How the points are linked:
zo: dp->fb, fb->zq, gf->qd, hf->ql, sj->gf, qs->zf, zq->gz, ng->sr, sr->zt, gz->sl, tz->cp, hg->nc, sl->sj, fq->jc, qj->cj, fh->bc, cj->hf, dn->dd, rt->qj, bt->zh, bc->rl, nj->rq, lt->ns, ms->ng, ml->qs, rd->sf, ns->hg, bm->dm, zl->lt, lh->lb, sf->bt, tn->rz, lp->bm, bn->lh, jc->zl, zh->tz, ql->fh, jb->fq, rq->rd, dm->jb, lb->tn, zt->dn, qd->ms, lc->bn, zf->dp, cp->ml, nc->lc, dd->nj, rl->lp, rz->rt
ro: dp->tn, fb->lb, gf->hg, hf->tz, sj->nc, qs->rt, zq->lh, ng->zl, sr->jc, gz->bn, tz->hf, hg->gf, sl->lc, fq->zt, qj->ml, fh->bt, cj->cp, dn->jb, rt->qs, bt->fh, bc->sf, nj->bm, lt->ms, ms->lt, ml->qj, rd->rl, ns->qd, bm->nj, zl->ng, lh->zq, sf->bc, tn->dp, lp->rq, bn->gz, jc->sr, zh->ql, ql->zh, jb->dn, rq->lp, dm->dd, lb->fb, zt->fq, qd->ns, lc->sl, zf->rz, cp->cj, nc->sj, dd->dm, rl->rd, rz->zf

In the rows, 47 stands for zero.

The rows follow the links: the fewer symbols apart two points are, the more alike their rows tend to be.

Each row is also shifted at random along 5 hidden directions that mean nothing.

Some points, each with a row of numbers:
lp: [ 49,  44,  48,  53,  55,  48,  38,  41,  33,  58,  52,  51,  57,  37,  26,  44,  39,  43,  40,  42,  52,  56,  42,  39,  27,  26,  35,  41,  39,  41,  42,  55,  50,  31,  58,  50,  56,  33,  52,  46,  49,  42,  40,  47,  55,  28,  54,  59,  45,  48,  39]
cp: [ 55,  49,  63,  41,  47,  38,  68,  52,  32,  57,  61,  40,  53,  53,  49,  39,  65,  50,  28,  38,  40,  48,  54,  34,  25,  54,  29,  40,  39,  51,  38,  54,  46,  32,  47,  49,  39,  52,  37,  50,  42,  46,  55,  52,  39,  46,  59,  43,  68,  41,  52]
hg: [ 33,  46,  32,  46,  45,  54,  39,  38,  54,  47,  33,  39,  38,  51,  47,  59,  23,  47,  39,  48,  51,  33,  51,  58,  61,  57,  38,  57,  59,  34,  44,  37,  30,  47,  40,  46,  60,  41,  50,  35,  33,  45,  32,  45,  65,  44,  51,  39,  57,  42,  58]
lt: [ 33,  59,  33,  47,  52,  54,  43,  37,  54,  43,  35,  45,  43,  59,  51,  55,  30,  54,  45,  37,  40,  29,  38,  53,  53,  52,  35,  41,  57,  43,  39,  46,  40,  50,  41,  57,  61,  44,  49,  39,  38,  38,  29,  50,  54,  45,  58,  40,  44,  49,  69]
zf: [ 38,  49,  56,  47,  50,  50,  39,  70,  42,  47,  49,  40,  61,  67,  42,  49,  58,  50,  60,  36,  35,  48,  48,  53,  44,  54,  49,  33,  34,  65,  66,  39,  57,  36,  71,  72,  32,  60,  27,  27,  52,  35,  47,  66,  27,  43,  61,  63,  47,  41,  35]
nc: [ 39,  44,  33,  48,  48,  55,  26,  58,  56,  43,  33,  59,  39,  58,  52,  51,  48,  58,  70,  45,  40,  44,  48,  62,  77,  58,  53,  52,  45,  48,  71,  29,  42,  64,  55,  42,  48,  53,  51,  20,  45,  47,  41,  40,  47,  46,  44,  48,  50,  44,  39]
dm: [ 50,  62,  45,  55,  58,  47,  33,  49,  49,  46,  45,  41,  66,  38,  38,  37,  42,  21,  66,  43,  39,  52,  34,  50,  42,  18,  50,  33,  46,  54,  58,  59,  65,  44,  63,  56,  32,  40,  42,  68,  42,  33,  43,  58,  36,  38,  49,  63,  34,  41,  43]
qj: [ 57,  42,  63,  40,  43,  28,  68,  56,  37,  50,  51,  33,  41,  59,  38,  53,  42,  24,  43,  53,  45,  55,  50,  37,  49,  62,  27,  52,  49,  43,  47,  52,  43,  32,  29,  50,  40,  53,  38,  51,  41,  50,  63,  51,  26,  55,  43,  43,  64,  43,  59]
dp: [ 35,  47,  52,  48,  56,  57,  32,  57,  45,  43,  47,  38,  58,  58,  37,  50,  41,  46,  55,  42,  48,  46,  37,  55,  40,  44,  54,  39,  39,  60,  53,  40,  59,  35,  68,  70,  43,  48,  35,  34,  46,  34,  42,  65,  41,  42,  58,  65,  29,  44,  39]
rd: [ 60,  27,  57,  44,  44,  42,  52,  54,  42,  48,  53,  58,  39,  43,  47,  34,  63,  59,  44,  61,  56,  59,  48,  43,  43,  52,  61,  59,  38,  50,  52,  40,  52,  56,  44,  22,  47,  45,  57,  42,  50,  57,  65,  33,  55,  41,  34,  41,  41,  52,  29]
bm: [ 49,  52,  45,  53,  58,  47,  36,  37,  40,  52,  53,  52,  59,  34,  30,  38,  42,  37,  47,  40,  49,  54,  33,  40,  30,  20,  41,  39,  45,  48,  40,  58,  60,  37,  59,  51,  53,  31,  55,  57,  47,  35,  40,  48,  51,  33,  51,  59,  33,  51,  43]
bn: [ 48,  34,  35,  49,  44,  43,  41,  33,  56,  45,  44,  52,  34,  26,  46,  59,  29,  34,  55,  60,  53,  55,  48,  56,  62,  41,  46,  63,  51,  25,  43,  48,  36,  51,  32,  32,  62,  42,  55,  42,  60,  52,  41,  41,  58,  59,  26,  48,  44,  43,  52]
ml: [ 45,  50,  60,  40,  52,  47,  63,  43,  40,  47,  60,  38,  53,  48,  50,  47,  60,  53,  30,  39,  48,  45,  43,  40,  18,  52,  46,  38,  37,  50,  26,  56,  51,  28,  48,  64,  51,  49,  38,  47,  57,  43,  49,  59,  43,  53,  57,  47,  38,  52,  56]
sl: [ 41,  58,  30,  58,  49,  52,  24,  36,  45,  51,  44,  61,  55,  32,  51,  48,  50,  53,  57,  35,  44,  44,  51,  48,  56,  27,  46,  39,  43,  45,  50,  47,  43,  54,  63,  46,  48,  42,  52,  45,  50,  41,  33,  46,  55,  41,  54,  58,  52,  44,  34]
gf: [ 48,  64,  27,  58,  48,  45,  33,  40,  45,  51,  37,  70,  51,  46,  52,  46,  52,  44,  68,  29,  31,  40,  41,  45,  67,  34,  31,  36,  50,  47,  54,  51,  43,  66,  50,  41,  47,  47,  56,  47,  40,  40,  35,  35,  40,  43,  52,  48,  55,  49,  50]
ns: [ 34,  55,  32,  46,  44,  59,  38,  42,  55,  40,  32,  47,  39,  60,  54,  49,  41,  68,  39,  43,  43,  24,  43,  58,  55,  61,  50,  47,  59,  52,  44,  35,  42,  60,  47,  48,  53,  48,  50,  38,  29,  44,  32,  44,  62,  40,  57,  35,  46,  49,  54]
fb: [ 34,  47,  45,  51,  52,  59,  26,  46,  43,  47,  43,  38,  53,  55,  30,  42,  32,  50,  41,  48,  53,  42,  38,  52,  38,  42,  52,  40,  48,  65,  47,  31,  52,  43,  66,  59,  44,  35,  43,  46,  26,  35,  39,  58,  57,  27,  60,  58,  30,  47,  34]
fq: [ 44,  70,  40,  53,  53,  49,  45,  39,  49,  49,  43,  48,  57,  44,  50,  41,  47,  44,  47,  33,  35,  34,  40,  45,  42,  33,  38,  29,  54,  52,  39,  59,  48,  49,  52,  54,  40,  43,  46,  61,  37,  34,  36,  49,  44,  43,  59,  45,  51,  43,  57]
zh: [ 61,  42,  63,  42,  54,  38,  64,  46,  52,  43,  64,  32,  53,  28,  51,  41,  56,  22,  51,  57,  46,  61,  42,  44,  30,  36,  57,  48,  38,  43,  38,  65,  62,  31,  42,  45,  39,  48,  40,  70,  66,  47,  61,  57,  34,  65,  32,  52,  31,  39,  48]
hf: [ 48,  33,  63,  38,  46,  37,  61,  53,  28,  54,  50,  36,  43,  63,  24,  56,  33,  38,  30,  49,  55,  55,  45,  34,  34,  62,  23,  55,  44,  40,  42,  45,  41,  20,  33,  57,  58,  45,  40,  33,  46,  48,  54,  50,  37,  42,  48,  45,  56,  53,  59]

Start here and follow the symbols in turn, left to right. Where do you end up?
Answer with the point's name.
[ 61,  43,  54,  43,  45,  33,  63,  42,  49,  42,  53,  38,  39,  41,  47,  49,  42,  20,  51,  60,  47,  54,  37,  45,  52,  47,  46,  56,  54,  46,  38,  54,  51,  48,  20,  36,  45,  45,  50,  67,  48,  52,  59,  45,  33,  63,  28,  42,  32,  52,  58]
ro zo zo: fb
[ 38,  50,  35,  56,  45,  56,  27,  35,  48,  51,  48,  40,  55,  26,  44,  46,  40,  47,  37,  47,  49,  38,  62,  49,  45,  28,  54,  35,  50,  42,  46,  44,  38,  48,  63,  48,  39,  38,  41,  57,  40,  43,  35,  53,  67,  39,  58,  56,  54,  35,  32]
zo ro ro: sl
[ 50,  39,  62,  37,  38,  37,  70,  57,  35,  50,  56,  39,  41,  56,  46,  51,  54,  52,  27,  48,  49,  50,  61,  34,  36,  67,  38,  50,  43,  44,  38,  47,  38,  30,  37,  53,  46,  56,  37,  38,  55,  56,  58,  47,  38,  49,  51,  37,  69,  47,  52]
zo ro ro ro: tz
[ 61,  42,  49,  45,  40,  34,  57,  47,  45,  49,  55,  59,  37,  43,  60,  43,  68,  48,  56,  49,  41,  54,  53,  42,  62,  53,  46,  55,  44,  51,  50,  46,  43,  64,  33,  22,  40,  53,  50,  48,  48,  56,  59,  32,  39,  58,  32,  41,  55,  50,  40]
ro ro zo: rz
[ 47,  34,  64,  39,  41,  43,  54,  65,  28,  52,  49,  42,  45,  67,  29,  45,  50,  57,  31,  48,  56,  53,  48,  35,  33,  63,  42,  50,  39,  58,  52,  35,  46,  31,  51,  55,  47,  47,  42,  31,  38,  50,  59,  48,  42,  31,  54,  44,  53,  52,  38]
ro zo zo ro: cj
[ 56,  25,  54,  40,  41,  43,  52,  46,  45,  45,  45,  40,  35,  45,  32,  34,  31,  44,  27,  75,  64,  52,  46,  44,  43,  51,  57,  65,  56,  48,  46,  31,  48,  51,  32,  20,  46,  31,  55,  61,  22,  56,  61,  35,  67,  33,  33,  36,  41,  47,  34]
zo zo ro ro: sf
[ 55,  38,  39,  48,  42,  41,  47,  37,  57,  44,  47,  43,  35,  27,  51,  46,  39,  29,  46,  65,  53,  51,  54,  54,  62,  42,  57,  59,  54,  39,  44,  42,  42,  60,  33,  23,  45,  41,  52,  62,  40,  55,  51,  40,  59,  58,  28,  47,  43,  40,  40]
zo ro zo zo: gz
[ 34,  46,  36,  52,  53,  55,  28,  29,  39,  53,  49,  52,  52,  37,  31,  56,  28,  48,  40,  39,  54,  44,  41,  43,  38,  32,  36,  42,  45,  38,  33,  45,  41,  36,  58,  55,  69,  29,  53,  36,  51,  37,  27,  50,  65,  32,  57,  57,  40,  52,  48]
zo ro: bn
[ 39,  72,  38,  48,  52,  59,  45,  35,  56,  40,  44,  53,  52,  48,  64,  44,  59,  65,  52,  28,  37,  29,  39,  51,  42,  44,  49,  32,  49,  54,  34,  55,  50,  52,  57,  57,  49,  52,  50,  49,  55,  39,  29,  49,  45,  52,  61,  42,  33,  54,  62]
zo zo: lt
[ 60,  34,  58,  44,  54,  40,  54,  48,  43,  50,  57,  67,  41,  43,  45,  41,  61,  45,  61,  52,  51,  70,  33,  42,  43,  40,  46,  60,  33,  42,  49,  52,  57,  47,  40,  30,  59,  42,  62,  38,  63,  49,  60,  36,  39,  48,  28,  51,  29,  57,  43]
ro zo: rl
[ 44,  60,  33,  45,  42,  46,  54,  34,  51,  41,  39,  56,  35,  52,  59,  55,  41,  53,  43,  37,  42,  30,  44,  44,  57,  56,  36,  46,  60,  37,  35,  51,  32,  59,  30,  46,  60,  51,  56,  45,  49,  49,  36,  33,  46,  55,  45,  28,  50,  57,  71]
ro zo ro: ms
[ 59,  46,  58,  43,  43,  31,  68,  55,  39,  48,  54,  44,  41,  51,  51,  49,  56,  36,  50,  52,  43,  53,  51,  36,  52,  59,  38,  52,  46,  45,  47,  51,  45,  45,  29,  44,  38,  57,  41,  50,  50,  53,  61,  44,  24,  59,  36,  42,  58,  47,  53]
ro ro ro ro: rt
[ 46,  39,  45,  42,  37,  50,  47,  58,  54,  38,  35,  42,  34,  61,  51,  52,  43,  59,  43,  54,  49,  39,  56,  54,  61,  69,  56,  59,  52,  44,  57,  35,  39,  56,  36,  44,  44,  56,  46,  34,  42,  60,  52,  38,  52,  48,  41,  33,  55,  49,  45]
zo ro zo: jb
